(in the rows, 128 means zero)
Facts:
q102 -π-> 375; q112 -π-> 69; q122 -π-> 375; q125 -π-> 375; q147 -π-> 375
q161 -π-> 69; q162 -π-> 788; q181 -π-> 232; q184 -π-> 788; q193 -π-> 232
q2 -π-> 69; q201 -π-> 788; q202 -π-> 375; q224 -π-> 788; q23 -π-> 375
q24 -π-> 375; q253 -π-> 69; q255 -π-> 375; q280 -π-> 375; q281 -π-> 788
q290 -π-> 375; q291 -π-> 375; q300 -π-> 107; q319 -π-> 788; q335 -π-> 375
q360 -π-> 107; q368 -π-> 375; q372 -π-> 375; q383 -π-> 375; q385 -π-> 375
q388 -π-> 107; q390 -π-> 375; q395 -π-> 375; q406 -π-> 375; q416 -π-> 375
q417 -π-> 69; q424 -π-> 375; q43 -π-> 375; q431 -π-> 69; q436 -π-> 69
q446 -π-> 107; q451 -π-> 69; q452 -π-> 107; q463 -π-> 375; q479 -π-> 788
q497 -π-> 788; q50 -π-> 375; q512 -π-> 69; q524 -π-> 107; q528 -π-> 788
q570 -π-> 375; q593 -π-> 375; q612 -π-> 788; q626 -π-> 375; q628 -π-> 788
q650 -π-> 232; q658 -π-> 375; q663 -π-> 788; q665 -π-> 69; q671 -π-> 375
q676 -π-> 375; q695 -π-> 232; q696 -π-> 375; q702 -π-> 375; q704 -π-> 375
q708 -π-> 232; q717 -π-> 69; q726 -π-> 375; q735 -π-> 375; q762 -π-> 788
q767 -π-> 69; q77 -π-> 788; q771 -π-> 375; q804 -π-> 69; q833 -π-> 375
q837 -π-> 375; q839 -π-> 107; q850 -π-> 107; q897 -π-> 788; q909 -π-> 788
q91 -π-> 69; q925 -π-> 375; q950 -π-> 375; q98 -π-> 107; q988 -π-> 69
q102 -ρ-> d; q112 -ρ-> c; q122 -ρ-> c; q125 -ρ-> b; q147 -ρ-> b
q161 -ρ-> c; q162 -ρ-> b; q181 -ρ-> e; q184 -ρ-> e; q193 -ρ-> c
q2 -ρ-> d; q201 -ρ-> a; q202 -ρ-> a; q224 -ρ-> e; q23 -ρ-> a
q24 -ρ-> d; q253 -ρ-> b; q255 -ρ-> e; q280 -ρ-> d; q281 -ρ-> a
q290 -ρ-> c; q291 -ρ-> e; q300 -ρ-> b; q319 -ρ-> c; q335 -ρ-> d
q360 -ρ-> e; q368 -ρ-> e; q372 -ρ-> c; q383 -ρ-> a; q385 -ρ-> a
q388 -ρ-> a; q390 -ρ-> e; q395 -ρ-> b; q406 -ρ-> a; q416 -ρ-> b
q417 -ρ-> e; q424 -ρ-> d; q43 -ρ-> d; q431 -ρ-> b; q436 -ρ-> c
q446 -ρ-> a; q451 -ρ-> c; q452 -ρ-> e; q463 -ρ-> a; q479 -ρ-> b
q497 -ρ-> a; q50 -ρ-> b; q512 -ρ-> b; q524 -ρ-> b; q528 -ρ-> a
q570 -ρ-> a; q593 -ρ-> a; q612 -ρ-> a; q626 -ρ-> a; q628 -ρ-> a
q650 -ρ-> e; q658 -ρ-> a; q663 -ρ-> a; q665 -ρ-> c; q671 -ρ-> b
q676 -ρ-> d; q695 -ρ-> b; q696 -ρ-> e; q702 -ρ-> a; q704 -ρ-> a
q708 -ρ-> a; q717 -ρ-> d; q726 -ρ-> a; q735 -ρ-> e; q762 -ρ-> e
q767 -ρ-> e; q77 -ρ-> a; q771 -ρ-> a; q804 -ρ-> d; q833 -ρ-> a
q837 -ρ-> a; q839 -ρ-> a; q850 -ρ-> b; q897 -ρ-> a; q909 -ρ-> a
q91 -ρ-> c; q925 -ρ-> a; q950 -ρ-> a; q98 -ρ-> a; q988 -ρ-> c
q122 -κ-> q372; q125 -κ-> q383; q147 -κ-> q804; q161 -κ-> q479; q162 -κ-> q626
q181 -κ-> q708; q193 -κ-> q665; q2 -κ-> q417; q201 -κ-> q77; q224 -κ-> q950
q253 -κ-> q395; q290 -κ-> q650; q291 -κ-> q290; q300 -κ-> q291; q319 -κ-> q726
q335 -κ-> q431; q372 -κ-> q628; q383 -κ-> q436; q395 -κ-> q416; q417 -κ-> q833
q424 -κ-> q125; q43 -κ-> q988; q431 -κ-> q593; q436 -κ-> q451; q446 -κ-> q224
q452 -κ-> q909; q50 -κ-> q528; q524 -κ-> q368; q528 -κ-> q319; q593 -κ-> q704
q612 -κ-> q497; q626 -κ-> q388; q650 -κ-> q695; q663 -κ-> q837; q671 -κ-> q181
q676 -κ-> q2; q695 -κ-> q671; q696 -κ-> q452; q704 -κ-> q280; q708 -κ-> q91
q717 -κ-> q50; q726 -κ-> q23; q735 -κ-> q253; q767 -κ-> q424; q77 -κ-> q524
q771 -κ-> q696; q804 -κ-> q162; q833 -κ-> q735; q837 -κ-> q446; q909 -κ-> q147
q91 -κ-> q43; q950 -κ-> q612; q98 -κ-> q658; q102 -Δ-> q417; q122 -Δ-> q112
q125 -Δ-> q524; q147 -Δ-> q43; q161 -Δ-> q193; q181 -Δ-> q676; q184 -Δ-> q593
q193 -Δ-> q735; q201 -Δ-> q650; q202 -Δ-> q290; q24 -Δ-> q762; q253 -Δ-> q319
q255 -Δ-> q77; q281 -Δ-> q181; q290 -Δ-> q704; q319 -Δ-> q452; q335 -Δ-> q360
q368 -Δ-> q833; q383 -Δ-> q663; q385 -Δ-> q850; q388 -Δ-> q726; q395 -Δ-> q388
q406 -Δ-> q570; q416 -Δ-> q255; q417 -Δ-> q612; q424 -Δ-> q839; q431 -Δ-> q512
q436 -Δ-> q424; q452 -Δ-> q658; q463 -Δ-> q696; q479 -Δ-> q91; q497 -Δ-> q909
q50 -Δ-> q395; q524 -Δ-> q201; q528 -Δ-> q23; q570 -Δ-> q479; q593 -Δ-> q708
q612 -Δ-> q988; q628 -Δ-> q383; q650 -Δ-> q446; q658 -Δ-> q24; q671 -Δ-> q161
q676 -Δ-> q147; q695 -Δ-> q771; q696 -Δ-> q202; q702 -Δ-> q416; q704 -Δ-> q431
q735 -Δ-> q767; q762 -Δ-> q804; q77 -Δ-> q628; q771 -Δ-> q385; q804 -Δ-> q436
q833 -Δ-> q925; q839 -Δ-> q702; q850 -Δ-> q897; q897 -Δ-> q950; q909 -Δ-> q184
q91 -Δ-> q281; q925 -Δ-> q122; q950 -Δ-> q335; q98 -Δ-> q102; q988 -Δ-> q528

Known rows:
[112 125 131 125 122 130 111 129 117 123 149 109 156 103 128 110 116 108
 128 130 155 138 126 115 144 138 150 100 101 137 113 141 105  99 126 116] -> q102
[138 111 101 128 150 141 165 106  89 152 148 152 136 169 124 150 105 142
 138 118 158 109  95 133  65  81 113 135 180 115  73 158 119 113 132 125] -> q451
[193 121 176 110 144 136  84 121 123 163 131 108 111 118 107 100 119 163
 146 110  79 135  95 137 101 131 118 147  91  99  99 132 110 164 112 127] -> q446
[175 109 112  92 153 152 148 133 121 155 132  41 114 128  80 130 120 113
 141  87 131 113 103 145 109  92 125 149  91 153 135 122 149  71  83 144] -> q224
[146 116  92 124 173 157 153 123  75 158 149 119 130 129 134 186 110 117
 141 122 155 118 111 116  84  70  91 134 146 105  88 167 129 100 106 137] -> q767
[ 85 118 107 128 147 140 135 153 121 118 136 102 157  98 104 130  98 114
 121  95 152 155 156 111 121 112 110 102 105 138 163 167 133 143 113 125] -> q735
[ 92 112 137 132 154 126 105 150 121 114 133 127 154 102 102 126 127 143
 117  92 126 150 123  81 103 147 110 113 107 124 144 151  98 154 130 133] -> q833
[167 124 106 122 152 142 142 150 119 128 143 109 157  83 114 177 118 139
 125 121 152 166 146 124 120  98 127 110 127 163 154 122 131 130 109 126] -> q368
[120 128 133 154 104 126 122 132 137 120 157 111 144 105 125  87 109 118
 125 127 137 133 139 122 125 141 150 116 110 141  96 124  99 112 122 128] -> q24
[151 128 156 139 157 137 100 134 122 145 150 144 117 116  99 102 139 173
 143 112  91 143 100 148 113 148 104 134  95  92  85 138 108 120 128 115] -> q388
[104 121 138 138 126 139 116 144  87 108 133 126 142  87 115 124  96 131
 122  83 144 151 123  88 127 151 133 114 120 157 152 152 129 135 138 122] -> q395
[135 120 177 123 133 144 119 149  86 107 132 141 145  74 118  95 104 123
 126  85 147 147 120  99 129 170 141 106 133 139 154 150 134 106 140 124] -> q416
[153 110 169 125 150 134 135 132 150 123 121 137  82 132  67 125 144 113
 131  95 127 129  86 124 136 135 110 165 111 132 150 131 131  11 114 153] -> q628
[134 114 120 140 136 148 134 130  82 126 127 106  89 135  93  90 125 135
 138  79 135 132  97 114 120 149 141 161 121 180 145 138 151  64 112 136] -> q479
[111 117 110 118 109 143 164 113 106 147 139 160  78 161 111 166  99 152
 134 117 160 128 107 122  65  64 111 131 162 125  68 174 124 116 128 125] -> q161
[137 113 112 137 105 135 161 136 169 134 122 105 123 179  61 123 132 136
 123  98 139 105 125 152 112 108 144 167 163 166  86 138 127  82 111 127] -> q319
[148 114 147 138 152 140 112 140 134 141 118  91 121 145  72 134 161 118
 127  96 128 120 117 126 113 127 125 155 133 153  76 151 109  81 110 136] -> q528
[156 111 109 102 147 140 146 113 112 151 142 167 113 151 132 202 109 130
 145 107 177 127 104 142  82  84 130 130 174 139  31 153 111  92 145 121] -> q988
[171 108 141  75 149 132 117 127 122 150 122  95 116 122  77 110 146 110
 141  96 137 114 103 126 103 136 118 155  95 163 102 133 115  81 108 139] -> q612
[124 122 134 142 136 140 108 121 143 116 149 101 152 125 146 119 109 102
 131  95 128 147 120 127 128 128 160  97 118 141  95 128 115 116 120 126] -> q43
[115 121 119 127 117 134 109 142 115 122 136 139 171  79 100 104 135 137
 124  96 128 152 131 127 109 184 116 107  93 140 108 134 105 116 129 140] -> q771
[146 121 129 136 124 159  90 137  80 126 125 195  58 107 139 140 112 136
 129 103  73 111 121 122 124 112 142 132  34 158  93 150 159 125 125 130] -> q695
[156 126 139 131 163 146 110 141 112 156 149 110 131 111 108 144 110 148
 147 117  99 151 111 162 140  91 114 146 107  94 123 142 143 114 103 112] -> q360
[137 134 158 131 142 149  99 146  93 153 133 151 113  86 111 120 103 171
 153 105  82 147  89 127 102 141 136 157 101 126 123 142 137  97 131 114] -> q850
[135 114 140 119 142 130 121 135 121 122 134 133 153  92 105 154 124 123
 124  88 108 152 129 120 126 187 122 122 110 144 118 144  96 145 136 136] -> q202
[122 114 112 119 139 139 141 128 126 126 142 109 121 137  67 114 165 139
 130  76 123 124 104 123  96 127 110 135  93 145 110 129 119  82 108 137] -> q909
[136 115  89 121 154 153 164 138 122 138 141  84 106 145  77 151 131 117
 139  94 143 127 120 127 111  86 110 143  99 153 145 141 145  74  90 136] -> q184
[121 111 115 124 120 147 106 148 122 126 139 130 188  78 118 155 102 109
 133 119 125 146 133 149 114 128 116 110  92 134 148 151 148 133 105 131] -> q291
[136 125 166 135 124 153  67 131  91 144 148 156 116  84 124 111  95 162
 151 126  77 138  92 143 121 135 127 148  94 114 122 158 153 146 121 106] -> q300
[105 123 142 156 136 152 119 116 103 148 135 106  89 140 143 161 114 137
 127 127 151 114 110 107 118  71 144 124 165  99  11 161  98  84 114 138] -> q717

Rows, some named above:
[119 108 114 123 120 147 103 146 120 127 141 121 186  80 116 136 101 112
 135 121 127 146 139 151 118 127 113 106  97 132 152 148 145 142 102 127] -> q291
[148 110 170 122 150 131 143 131 148 122 122 134  75 136  66 127 144 113
 133  92 128 131  82 122 126 134 116 166 108 134 147 133 130  15 115 152] -> q628
[156 126 171 131 158 132  92 139 119 152 145 147 111 116 103 112 131 163
 147 123  87 148 105 135 106 135 105 152  94  97  99 153 107 140 125 119] -> q98
[136 115  90 120 125 144 145 148 112 129 154 104 170  74  99 170 118 120
 126  98 146 150 150 153 155 160 118 106  94 141 140 129 121  95 116 127] -> q696
[124 123 139 138 142 139 109 118 135 118 143  99 147 125 147 128 107  98
 130  96 127 148 125 129 130 133 159  97 122 141  96 131 115 111 119 126] -> q43
[112 117 110 112 162 137 133 133 134 141 123 126 128 122  75 128 146 133
 139  76 109 131  95 115  73 122 122 158  95 152 121 125 125  61 114 150] -> q897
[106 122 109 142 122 148 147 116  83 149 170 134  86 112 137  97 128 151
 136 112 156 119 119 127 108  85 134 109 129  99  20 138  93  62 122 136] -> q804
[129 120 146 136 111 152  96 140 104 108 130 160 137  83 134 125  89 111
 135  86 122 147 125 124  90 182 137 114 109 176 131 151 134 145 125 118] -> q671
[153 111 107 103 149 138 141 115 119 152 138 166 113 162 132 196 109 121
 141 104 185 124 104 143  84  71 122 133 174 143  31 155 115  97 141 118] -> q988
[105 119 135 126 132 131 106 145 128 120 119 130 170  81 108 117 122 133
 130  99 117 160 120 107  90 174 129 124  99 142 120 137 108 130 131 139] -> q385
[161 122 146 125 153 131 131 134 123 119 134 143 191 124 117  88 129 110
 127 115 135 127 114 112  90 186 111 126 112 123 140 139 100 141 130 132] -> q383
[133 107 112 131 152 135 133 132 122 133 124 112 114 152  84  78 153 134
 129  84 130 138 107 118  93 153 117 161 106 153 118 139 131  90 109 143] -> q281
[161 121 133 150 133 146 119 143  74 120 146 127 181 111 125  98 102 121
 130 108 138 134 103 100 121 190 138 122 118 158 160 139 119 128 137 123] -> q125
[151 113  92 132 152 159 111 149 106 137 136 167  88 118 132 176 121 144
 127 142  91 111 136 138 140  58 121 124  28 123 114 143 149 123  98 137] -> q650
[138 121 149 148 113 124 111 147 138 110 136 132 152  97 106 129 119 123
 123 103 125 144 137 120 107 172 105 127 106 143 112 130  98 147 130 139] -> q658
[192 136 160 138 163 149 106 137  90 149 161 144  93 106 119 151 115 199
 143 131  95 145  93 125 125 100 140 145 128 144 143 126 139 125 123 105] -> q524
[102 122 142 150 135 153 122 117 106 149 135 102  94 142 135 150 113 138
 128 123 157 115 113 114 110  73 147 126 165  96  14 160  99  80 113 136] -> q717
[119 116 112 119 113 142 158 114 108 145 135 162  87 157 108 157  96 146
 136 116 161 131 103 121  64  67 114 132 164 127  64 174 123 118 127 124] -> q161
[138 123 124 151 137 137 146 131  95 131 163 119 180 114 134  26 114 112
 135 130 123 137 121 112 122 145 157 101 108 123 124 140  91  95 121 123] -> q424
[148 110  96 128 142 138 164 102  97 155 146 158 137 171 125 157 105 139
 136 112 150 117  89 125  86  85 116 140 174 110  70 156 118 114 132 128] -> q451
[126 118 140 132 141 155 118 116  55 140 138 133  78  97 136 203 102 139
 137  89 135 126  92 105 101 108 121 135 156 130  67 162 134 103 132 133] -> q512
[ 89 110 136 138 150 128 101 151 123 116 135 132 167 110 105 132 126 142
 117  93 134 147 119  92 107 155 110 110 107 129 143 152 102 159 129 134] -> q833
[105 127 134 157 103 129 126 129 130 121 155 109 143 112 126  92 109 116
 126 118 137 135 145 124 129 143 150 116 105 137 110 126  94 106 117 127] -> q24
[113 120 134 137 129 126 125 135 115 103 141 117 130 119 101 157 129 131
 137 103 134 148 131  97  82 178 132 110  98 121  95 158 117 162 131 143] -> q593
[173 109 139  72 152 129 119 123 123 153 121  85 112 129  81 116 149 110
 140  94 134 113 100 127  95 133 120 156  94 163 113 130 116  84 114 138] -> q612
[163 131 125 141 133 147 121 154 128 152 163 125 117 110 102 121 123 158
 144 128 114 135 141 177 138 118  98 146  89  97 106 125 129 108 111 111] -> q452
[165 118 139 135 170 145  98 119 117 125 117 166  76 136 133 160 133 120
 124  84  63 119 124 128 108  90 121 118  47 134  62 150 135 153 122 139] -> q708
[128 121 124 122 147 148 139 123  47 136 144 149  59  96 129 238 110 146
 148  94 155 116  97  94  90 144 134 148 145 122  48 163 129 115 136 149] -> q431
[163 111 113 123 182 137 135 127 128 133 145 120 109 137  86 175 163 166
 128 110 120 129  90 118  93  97 131 150 124 170 143 114 116 100 109 140] -> q201
[142 113 122 140 132 149 137 131  85 128 126 108  87 136  90 106 125 134
 134  79 136 134  94 114 117 146 139 160 116 181 137 138 153  70 113 131] -> q479
[140 117  93 125 131 147 149 148 105 131 151 106 167  76  95 154 115 119
 126  96 146 149 144 154 156 161 116 101  95 138 132 127 123 100 118 126] -> q696
[132 117 125 136 124 133 106 131 110 109 139 111 168  97 106 123 137 124
 121  84 115 150 125 126 118 174 115  95 105 119 103 134 118 135 129 133] -> q626
[ 75 130 104 131 118 130 126 135 106 117 148 105 148  87 126 124 120 129
 140 120 142 140 119 103 121 153 165 115  93 119  93 137 117 106 125 139] -> q335
[ 89 127 118 141 124 129 122 121 108 114 152  82 141 114 126 127 119 116
 136 111 144 137 119 109 141 142 166 103 101 109  90 146 121 122 124 137] -> q280
[106 119 124 131 119 133 108 145 115 122 133 144 173  80  97 108 139 141
 129  95 121 150 120 124 107 183 115 106  91 137 114 131 108 127 133 138] -> q771
[121 115 122 122 139 126 134 135 112 114 139 125 142  89 100 184 132 131
 134  90 128 147 133 108 114 203 130 125  96 125  98 148 106 171 137 148] -> q704
[ 55 119 108 132 161 142 120 111  91 147 143 116 102 127 147 146 116 146
 128 115 158 117 107  96 113  50 124 120 136  85  58 161 109  93 123 132] -> q2
[144 108 105 126 140 143 152 124 120 149 130 175  93 182 140 157 104 145
 137  93 174 136 105 147  58  93 125 133 179 146  36 151 119 124 132 127] -> q91
[139 124 103 128 102 136 152 113 109 133 124 174  59 154  94 116 112 145
 123 119  90 114 127 133 133  71 131 125  64 140 100 161 150 128 125 120] -> q193
[172 116  96 134 157 158 125 149 108 142 120 160  81 151 138 136 121 123
 127 116 105 131 152 153 129  89 127 130  45 147  95 140 154 119 104 135] -> q181

